What each symbol does to the points:
from | zu ba
Puz | Puz Sif
Bev | Ziv Dem
Kad | Nub Vob
Buz | Mot Zat
Lof | Zik Lib
Nub | Lav Kad
Mev | Dem Ver
Vaz | Vob Bet
Lim | Tam Lep
Faf | Dil Kab
Viv | Lim Fav
Dag | Dil Mef
Vob | Nor Til
Kab | Toz Zik
Miv | Ziv Mot
Tis | Zod Dit
Lep | Fod Did
Dit | Fal Kop
Fab | Ziv Fav
Lef | Sen Tis
Vum | Sug Dil
Ziv | Kek Dit
Sif | Zad Lim
Zod | Miv Vus
Dus | Lof Faz
Beg | Fal Lef
Zad | Til Lim
Faz | Lib Vak
Ver | Tun Zad
Bab | Baz Mef
Rok | Ker Faz
Nor | Dit Viv
Vus | Dul Pof
Leg | Zum Peg
Peg | Ziv Bet
Lav | Fab Zum
Nid | Kab Lof
Bet | Nub Teb
Fof | Rok Fur
Fev | Did Vum
Baz | Tis Ziv
Mef | Vos Dag
Zin | Nid Dus
Sen | Bab Zod
Zat | Vos Pof
Pir | Faf Vaz
Taz | Til Lav
Tam | Mis Mis
Teb | Lim Leg
Zar | Fur Faz
Til | Viv Mis
Dem | Zum Tun
Vos | Pof Fur
Fam | Vus Vos
Fur | Dag Dul
Mot | Beg Lak
Mis | Lof Goz
Lib | Vik Vik
Kek | Gev Bab
Lak | Lef Baz
Lif | Zar Fam
Ker | Kab Faf
Goz | Fev Ker
Vik | Pim Zar
Did | Rok Sug
Zik | Pim Vik
Kop | Peg Taz
Pim | Faz Fof
Dul | Mef Buz
Toz | Dus Faz
Tun | Taz Lav
Fav | Nor Fev
Fod | Goz Rok
Fal | Mot Sen
Vak | Lif Dag
Zum | Puz Mis
Sug | Sif Zin
Dil | Zin Dil
Pof | Buz Fal
Gev | Vob Mev

In the rows, 155 means zero.

The rows follow the links: the fewer symbols apart two points are, the more alike their rows tend to be.

Each row is also shifted at random along 4 hidden directions that mean nothing.

Each row, then its point:
[ 143,  145,  135,  160,  164,  157,  172,  157,  179,  133,  144,  146,  134,  155,  159,  137,  160,  163,  157,  158,  140,  174,  172,  135,  140,  149,  115,  151,  150,  164,  147,  133,  145,  158,  149,  167,  156,  156,  166,  169,  129,  146,  175,  161,  170,  147,  176,  171,  160,  148,  161,  153,  157,  140,  143,  155,  142,  157,  159,  151,  159,  152,  149,  143,  139,  143] -> Mot
[ 138,  147,  159,  177,  132,  129,  155,  164,  132,  155,  164,  152,  158,  153,  141,  166,  163,  168,  167,  142,  163,  165,  151,  150,  171,  157,  147,  152,  166,  155,  156,  148,  161,  155,  170,  149,  160,  155,  178,  145,  146,  162,  140,  159,  152,  158,  159,  152,  155,  160,  156,  170,  138,  150,  150,  168,  172,  140,  157,  162,  132,  147,  139,  153,  143,  179] -> Toz
[ 140,  165,  153,  145,  159,  162,  152,  164,  160,  167,  151,  154,  169,  158,  167,  158,  159,  166,  169,  160,  152,  155,  155,  176,  135,  133,  157,  146,  157,  176,  155,  176,  161,  145,  145,  152,  137,  160,  130,  135,  144,  145,  157,  146,  149,  153,  166,  153,  152,  154,  157,  140,  140,  154,  151,  143,  145,  147,  148,  148,  171,  148,  159,  138,  160,  161] -> Dem
[ 143,  152,  166,  184,  136,  139,  154,  164,  135,  158,  166,  157,  148,  151,  154,  179,  150,  152,  167,  154,  165,  151,  140,  161,  169,  165,  184,  147,  159,  149,  162,  163,  154,  139,  179,  154,  158,  160,  169,  154,  170,  165,  142,  159,  145,  164,  138,  152,  165,  155,  145,  165,  150,  147,  162,  159,  172,  140,  151,  171,  146,  155,  160,  159,  158,  172] -> Pim
[ 172,  148,  146,  143,  172,  165,  143,  162,  165,  146,  171,  134,  148,  141,  156,  177,  141,  153,  177,  163,  141,  156,  155,  177,  151,  135,  149,  149,  132,  153,  165,  165,  172,  149,  139,  154,  116,  159,  150,  151,  165,  165,  140,  157,  153,  164,  164,  166,  161,  140,  190,  153,  178,  152,  142,  141,  146,  167,  142,  155,  174,  146,  157,  141,  128,  137] -> Vus
[ 128,  162,  161,  130,  166,  155,  145,  153,  165,  151,  149,  174,  159,  166,  161,  143,  169,  135,  144,  141,  161,  138,  154,  158,  153,  165,  146,  159,  154,  152,  154,  141,  157,  175,  139,  160,  150,  154,  150,  157,  153,  162,  159,  148,  167,  148,  163,  154,  164,  154,  153,  149,  173,  166,  151,  168,  136,  157,  177,  165,  154,  175,  174,  160,  163,  148] -> Fav
[ 120,  168,  157,  147,  146,  146,  163,  132,  150,  148,  163,  158,  169,  180,  145,  146,  157,  147,  138,  129,  159,  156,  155,  138,  165,  180,  145,  168,  146,  155,  155,  140,  155,  169,  156,  149,  185,  148,  171,  177,  136,  167,  159,  170,  162,  161,  174,  158,  169,  156,  143,  150,  164,  167,  154,  183,  152,  163,  182,  166,  144,  173,  170,  176,  161,  155] -> Lep
[ 140,  147,  143,  172,  176,  165,  162,  174,  171,  164,  144,  154,  115,  138,  165,  147,  157,  166,  154,  191,  146,  149,  165,  165,  143,  161,  166,  157,  168,  156,  151,  131,  148,  151,  162,  171,  158,  148,  152,  170,  177,  138,  172,  152,  160,  143,  118,  173,  128,  166,  171,  166,  162,  147,  162,  158,  148,  147,  123,  150,  165,  130,  143,  153,  160,  143] -> Sen
[ 183,  155,  155,  168,  173,  179,  169,  164,  175,  172,  130,  168,  127,  146,  177,  140,  156,  155,  140,  199,  154,  139,  162,  162,  138,  172,  193,  158,  174,  155,  145,  153,  134,  144,  165,  174,  176,  152,  133,  173,  186,  128,  190,  148,  158,  143,  107,  162,  126,  169,  138,  150,  159,  148,  181,  148,  153,  151,  125,  140,  172,  146,  155,  168,  192,  145] -> Ziv
[ 185,  159,  159,  177,  135,  143,  164,  154,  135,  157,  159,  155,  163,  156,  151,  163,  148,  164,  160,  154,  163,  163,  148,  148,  165,  162,  169,  154,  160,  158,  158,  165,  148,  138,  175,  149,  172,  158,  164,  156,  151,  158,  150,  159,  142,  161,  151,  150,  157,  155,  136,  156,  137,  149,  164,  157,  176,  152,  155,  160,  141,  154,  153,  164,  163,  173] -> Lib
[ 125,  160,  171,  134,  161,  172,  153,  144,  164,  154,  140,  171,  168,  166,  168,  149,  165,  132,  141,  148,  164,  143,  153,  147,  146,  160,  169,  151,  155,  149,  150,  173,  149,  164,  150,  161,  148,  166,  140,  147,  163,  158,  161,  142,  156,  153,  156,  143,  169,  151,  131,  146,  165,  168,  165,  147,  148,  161,  176,  158,  164,  186,  178,  160,  176,  147] -> Teb
[ 199,  173,  159,  147,  153,  151,  154,  140,  143,  174,  168,  152,  172,  174,  140,  140,  155,  162,  135,  146,  160,  156,  154,  156,  169,  172,  159,  174,  158,  155,  162,  144,  165,  163,  152,  141,  188,  136,  155,  168,  153,  157,  151,  166,  153,  160,  155,  150,  137,  164,  161,  152,  153,  171,  162,  179,  158,  165,  158,  148,  147,  144,  150,  176,  166,  157] -> Sug
[ 151,  151,  145,  151,  171,  177,  175,  132,  177,  127,  149,  144,  150,  158,  165,  157,  135,  137,  152,  157,  147,  163,  160,  132,  147,  161,  157,  156,  126,  139,  154,  164,  144,  148,  155,  160,  165,  171,  163,  181,  156,  160,  166,  170,  164,  166,  164,  169,  179,  135,  142,  142,  183,  153,  160,  143,  151,  183,  167,  158,  170,  177,  180,  167,  154,  125] -> Buz
[ 132,  154,  176,  176,  137,  133,  139,  169,  135,  141,  170,  167,  149,  148,  165,  201,  144,  127,  185,  139,  166,  140,  130,  172,  164,  157,  188,  139,  143,  149,  171,  174,  154,  136,  173,  164,  125,  180,  173,  145,  166,  186,  133,  154,  147,  168,  146,  155,  197,  137,  136,  158,  161,  141,  151,  154,  162,  138,  169,  193,  149,  180,  189,  146,  148,  171] -> Vik
[ 189,  155,  150,  144,  171,  183,  172,  146,  172,  184,  125,  163,  149,  161,  152,  108,  174,  174,  110,  186,  155,  154,  174,  140,  151,  172,  163,  175,  190,  152,  136,  139,  143,  166,  152,  158,  201,  134,  131,  169,  171,  119,  192,  149,  159,  135,  127,  149,  100,  183,  147,  160,  149,  172,  181,  154,  157,  162,  132,  118,  161,  136,  127,  178,  195,  149] -> Nor
[ 135,  171,  166,  142,  150,  137,  135,  152,  143,  144,  177,  164,  166,  169,  153,  171,  154,  126,  163,  122,  159,  136,  139,  168,  167,  169,  157,  154,  137,  150,  173,  147,  170,  168,  150,  155,  142,  158,  172,  161,  151,  187,  136,  162,  161,  166,  166,  158,  187,  141,  158,  150,  176,  161,  144,  179,  143,  153,  183,  186,  146,  180,  190,  159,  147,  155] -> Did
[ 176,  178,  150,  139,  159,  159,  150,  162,  150,  187,  158,  149,  179,  163,  156,  148,  158,  187,  159,  164,  155,  162,  158,  185,  145,  127,  148,  160,  162,  187,  158,  170,  169,  147,  134,  140,  150,  146,  121,  136,  142,  138,  155,  147,  144,  152,  169,  147,  124,  162,  172,  140,  127,  166,  150,  148,  149,  152,  137,  130,  172,  126,  142,  148,  164,  167] -> Zum
[ 143,  165,  163,  142,  165,  165,  144,  162,  165,  157,  143,  171,  163,  156,  178,  164,  155,  138,  167,  158,  161,  138,  147,  175,  137,  141,  172,  144,  149,  159,  159,  186,  154,  147,  146,  164,  127,  175,  129,  141,  162,  159,  157,  141,  151,  155,  157,  149,  174,  142,  139,  136,  160,  155,  155,  137,  140,  153,  163,  161,  173,  175,  186,  144,  167,  153] -> Taz
[ 125,  146,  146,  164,  168,  148,  147,  180,  169,  146,  154,  156,  118,  138,  164,  156,  160,  156,  171,  167,  142,  147,  159,  171,  140,  148,  137,  144,  156,  164,  158,  133,  155,  157,  151,  172,  129,  154,  163,  155,  154,  152,  163,  150,  166,  147,  148,  175,  157,  156,  178,  161,  162,  141,  141,  161,  138,  136,  141,  162,  159,  144,  150,  132,  138,  149] -> Lak
[ 173,  179,  143,  130,  157,  157,  158,  147,  151,  182,  165,  145,  189,  176,  139,  131,  167,  186,  137,  147,  152,  169,  165,  163,  156,  147,  133,  176,  162,  180,  154,  150,  170,  163,  137,  132,  180,  133,  135,  152,  129,  145,  157,  161,  153,  152,  184,  145,  122,  171,  175,  145,  135,  175,  151,  171,  147,  161,  152,  127,  155,  129,  136,  163,  161,  165] -> Lim
[ 166,  150,  146,  175,  137,  147,  166,  151,  136,  163,  163,  135,  170,  154,  133,  164,  153,  188,  161,  156,  156,  182,  160,  144,  172,  146,  147,  157,  163,  157,  154,  162,  160,  144,  168,  137,  172,  151,  166,  146,  144,  148,  142,  166,  144,  161,  167,  147,  137,  163,  164,  166,  130,  153,  156,  153,  183,  158,  142,  141,  145,  131,  123,  156,  142,  175] -> Zar
[ 177,  148,  151,  141,  164,  169,  145,  150,  158,  149,  170,  133,  159,  146,  149,  175,  140,  155,  166,  162,  148,  160,  155,  167,  160,  144,  153,  151,  131,  146,  161,  168,  172,  152,  143,  146,  132,  157,  155,  151,  169,  166,  136,  159,  153,  167,  163,  161,  158,  145,  184,  159,  177,  158,  150,  140,  156,  175,  145,  151,  171,  148,  150,  152,  131,  142] -> Mef
[ 141,  176,  156,  146,  149,  151,  155,  145,  142,  168,  169,  156,  180,  176,  151,  150,  157,  167,  150,  143,  157,  158,  152,  165,  158,  161,  153,  165,  155,  174,  157,  156,  164,  154,  152,  141,  176,  143,  149,  159,  136,  153,  159,  164,  151,  159,  172,  149,  148,  161,  155,  142,  142,  167,  155,  172,  151,  154,  162,  153,  155,  151,  158,  162,  166,  165] -> Tam
[ 162,  150,  140,  143,  170,  166,  145,  159,  166,  150,  169,  134,  147,  141,  155,  165,  143,  157,  172,  162,  140,  158,  158,  174,  153,  135,  143,  150,  136,  155,  159,  162,  168,  155,  137,  152,  126,  156,  152,  152,  161,  161,  144,  157,  158,  162,  160,  170,  155,  147,  192,  155,  173,  155,  144,  142,  143,  168,  144,  151,  173,  140,  151,  141,  128,  137] -> Pof
[ 110,  162,  154,  155,  159,  168,  165,  155,  163,  160,  143,  160,  160,  157,  171,  153,  153,  157,  158,  166,  155,  156,  157,  159,  140,  143,  166,  147,  158,  167,  150,  173,  150,  145,  157,  159,  156,  163,  136,  151,  152,  142,  169,  149,  151,  152,  158,  153,  156,  155,  138,  143,  146,  156,  162,  140,  147,  153,  153,  150,  170,  161,  166,  151,  172,  158] -> Mev
[ 142,  157,  173,  152,  139,  126,  138,  157,  140,  132,  171,  171,  163,  166,  155,  177,  155,  119,  167,  117,  165,  142,  137,  151,  173,  166,  152,  147,  139,  143,  168,  155,  162,  167,  160,  160,  136,  168,  182,  151,  149,  190,  134,  157,  159,  164,  170,  153,  205,  138,  143,  157,  170,  155,  140,  172,  151,  148,  193,  195,  134,  193,  187,  154,  142,  165] -> Ker
[ 127,  163,  166,  147,  146,  132,  142,  154,  140,  147,  176,  166,  162,  172,  149,  168,  153,  131,  160,  125,  162,  140,  144,  162,  172,  173,  153,  156,  146,  152,  165,  145,  163,  167,  154,  154,  152,  153,  175,  161,  153,  183,  143,  163,  161,  163,  163,  156,  180,  150,  153,  158,  168,  161,  147,  179,  149,  147,  182,  183,  141,  176,  178,  162,  152,  163] -> Goz
[ 105,  174,  169,  128,  165,  150,  120,  176,  149,  162,  166,  170,  165,  154,  171,  171,  161,  127,  173,  138,  161,  124,  137,  196,  146,  137,  170,  141,  145,  165,  173,  175,  171,  158,  135,  165,  102,  167,  133,  128,  163,  175,  139,  132,  152,  157,  161,  147,  177,  143,  168,  143,  165,  163,  142,  153,  127,  141,  168,  175,  168,  175,  191,  132,  154,  157] -> Til

From each start, follow one symbol. Which point do you reach?
Answer with the point's name.
start [ 135,  157,  158,  155,  137,  131,  150,  153,  138,  143,  173,  156,  169,  167,  139,  165,  162,  152,  159,  126,  159,  163,  150,  142,  176,  163,  136,  159,  148,  153,  161,  146,  163,  165,  159,  148,  164,  152,  180,  157,  135,  177,  136,  167,  156,  163,  182,  154,  175,  150,  159,  160,  153,  155,  142,  176,  162,  153,  181,  171,  132,  166,  157,  158,  139,  170]
ba
Faz
start [ 196,  157,  154,  151,  169,  175,  164,  161,  172,  171,  130,  169,  149,  150,  172,  133,  161,  160,  142,  183,  156,  151,  165,  155,  137,  151,  165,  161,  173,  163,  147,  164,  142,  148,  151,  163,  160,  159,  123,  154,  166,  129,  180,  140,  155,  144,  140,  154,  130,  163,  142,  147,  148,  157,  172,  138,  149,  157,  141,  136,  172,  149,  154,  158,  182,  150]
ba
Taz
start [ 115,  139,  146,  174,  151,  169,  181,  139,  147,  167,  161,  124,  152,  149,  132,  156,  147,  179,  146,  177,  156,  176,  161,  138,  172,  163,  167,  164,  162,  139,  146,  155,  159,  153,  174,  139,  191,  140,  166,  168,  170,  145,  153,  172,  147,  166,  140,  157,  123,  172,  166,  178,  156,  165,  168,  154,  184,  170,  125,  132,  154,  129,  118,  174,  153,  157]
ba
Dul
start [ 119,  134,  175,  155,  158,  152,  138,  170,  146,  168,  156,  168,  139,  141,  149,  163,  171,  140,  147,  163,  169,  131,  151,  162,  173,  173,  175,  151,  178,  132,  152,  143,  163,  177,  162,  163,  141,  148,  161,  144,  195,  162,  146,  137,  157,  150,  116,  148,  141,  174,  166,  188,  165,  164,  163,  163,  161,  145,  141,  161,  145,  156,  134,  155,  162,  165]
ba
Vaz
start [ 113,  139,  156,  161,  154,  167,  167,  138,  155,  149,  162,  137,  154,  153,  140,  164,  145,  151,  147,  156,  155,  164,  152,  137,  174,  167,  167,  159,  143,  130,  151,  158,  159,  157,  166,  147,  171,  152,  176,  168,  168,  165,  146,  171,  153,  165,  146,  157,  157,  158,  158,  174,  172,  163,  162,  153,  173,  174,  151,  152,  154,  158,  147,  174,  147,  150]
zu
Dil
start [ 199,  161,  170,  135,  150,  137,  125,  155,  141,  145,  180,  162,  170,  162,  148,  178,  153,  129,  166,  126,  162,  143,  140,  171,  174,  155,  148,  155,  139,  146,  171,  160,  174,  170,  143,  148,  125,  160,  169,  146,  153,  193,  125,  152,  158,  166,  168,  152,  188,  139,  168,  157,  174,  164,  141,  164,  149,  160,  182,  179,  145,  177,  173,  152,  136,  155]
ba
Dil
start [ 178,  153,  142,  143,  165,  169,  163,  139,  163,  146,  164,  130,  167,  153,  145,  158,  142,  166,  156,  158,  143,  176,  165,  145,  161,  140,  137,  161,  135,  151,  151,  165,  163,  151,  143,  141,  155,  155,  156,  157,  146,  155,  148,  165,  155,  164,  179,  160,  154,  148,  172,  153,  166,  160,  148,  139,  160,  184,  154,  141,  169,  145,  143,  157,  135,  140]
zu
Pof
start [ 133,  147,  169,  155,  143,  131,  136,  160,  142,  137,  167,  168,  159,  157,  145,  170,  166,  132,  161,  126,  163,  147,  145,  143,  174,  166,  148,  150,  152,  139,  161,  148,  161,  175,  158,  160,  137,  162,  183,  147,  153,  186,  136,  152,  161,  158,  163,  150,  190,  148,  154,  170,  166,  156,  144,  168,  156,  149,  186,  183,  134,  182,  167,  151,  141,  162]
zu
Dil
start [ 221,  157,  136,  147,  172,  158,  153,  165,  175,  154,  153,  146,  145,  149,  159,  140,  158,  176,  163,  167,  137,  167,  170,  162,  142,  133,  115,  156,  152,  173,  153,  141,  157,  157,  136,  155,  139,  153,  145,  152,  136,  142,  162,  153,  166,  147,  174,  166,  142,  152,  183,  147,  151,  145,  142,  147,  140,  158,  145,  139,  166,  133,  138,  137,  133,  142]
ba
Sen
start [ 229,  165,  166,  169,  137,  141,  158,  150,  137,  159,  162,  161,  173,  166,  152,  163,  148,  155,  156,  145,  164,  158,  145,  150,  168,  164,  168,  158,  156,  152,  164,  167,  151,  143,  166,  151,  172,  162,  162,  156,  149,  162,  146,  161,  145,  163,  157,  148,  164,  150,  132,  152,  144,  152,  166,  158,  172,  157,  166,  164,  142,  162,  166,  168,  164,  167]
zu
Lof
start [ 108,  164,  155,  133,  161,  160,  157,  144,  164,  161,  149,  159,  167,  172,  155,  133,  170,  155,  137,  144,  156,  153,  164,  147,  148,  158,  139,  165,  161,  165,  146,  145,  157,  174,  142,  153,  169,  142,  148,  157,  141,  152,  169,  156,  163,  147,  173,  149,  149,  164,  152,  149,  155,  170,  155,  167,  143,  157,  170,  150,  156,  164,  161,  161,  169,  153]
ba
Fav
start [ 163,  146,  139,  145,  169,  158,  138,  173,  144,  178,  181,  116,  155,  133,  135,  175,  150,  188,  175,  178,  143,  168,  157,  193,  165,  119,  146,  155,  151,  157,  161,  165,  191,  156,  141,  133,  120,  140,  146,  130,  171,  154,  124,  150,  146,  160,  153,  158,  115,  167,  226,  174,  155,  160,  140,  146,  158,  160,  105,  130,  170,  101,  106,  134,  117,  158]
zu
Vus
start [ 156,  185,  156,  133,  160,  152,  139,  158,  149,  172,  169,  155,  179,  166,  160,  160,  153,  154,  162,  148,  160,  144,  145,  188,  148,  141,  164,  157,  148,  176,  172,  167,  168,  151,  138,  148,  138,  155,  130,  145,  149,  162,  146,  151,  147,  160,  173,  150,  156,  149,  166,  133,  154,  167,  152,  158,  135,  154,  159,  155,  168,  152,  179,  150,  159,  155]
zu
Til
start [ 147,  159,  159,  145,  154,  143,  142,  154,  139,  169,  175,  153,  158,  161,  137,  150,  163,  158,  149,  148,  157,  145,  152,  168,  176,  168,  151,  167,  161,  154,  162,  132,  173,  174,  149,  146,  160,  135,  167,  157,  164,  164,  142,  160,  159,  156,  149,  152,  139,  167,  182,  169,  164,  167,  155,  179,  156,  151,  152,  156,  143,  143,  142,  163,  151,  159]
zu
Sug
start [ 134,  180,  146,  139,  151,  152,  162,  138,  153,  165,  164,  144,  185,  179,  141,  139,  160,  176,  144,  139,  155,  170,  162,  157,  153,  150,  130,  170,  152,  176,  157,  150,  167,  164,  141,  139,  181,  143,  149,  159,  121,  153,  157,  168,  156,  155,  191,  152,  144,  162,  167,  142,  144,  168,  146,  171,  149,  160,  165,  143,  152,  142,  152,  163,  155,  159]
zu
Zad
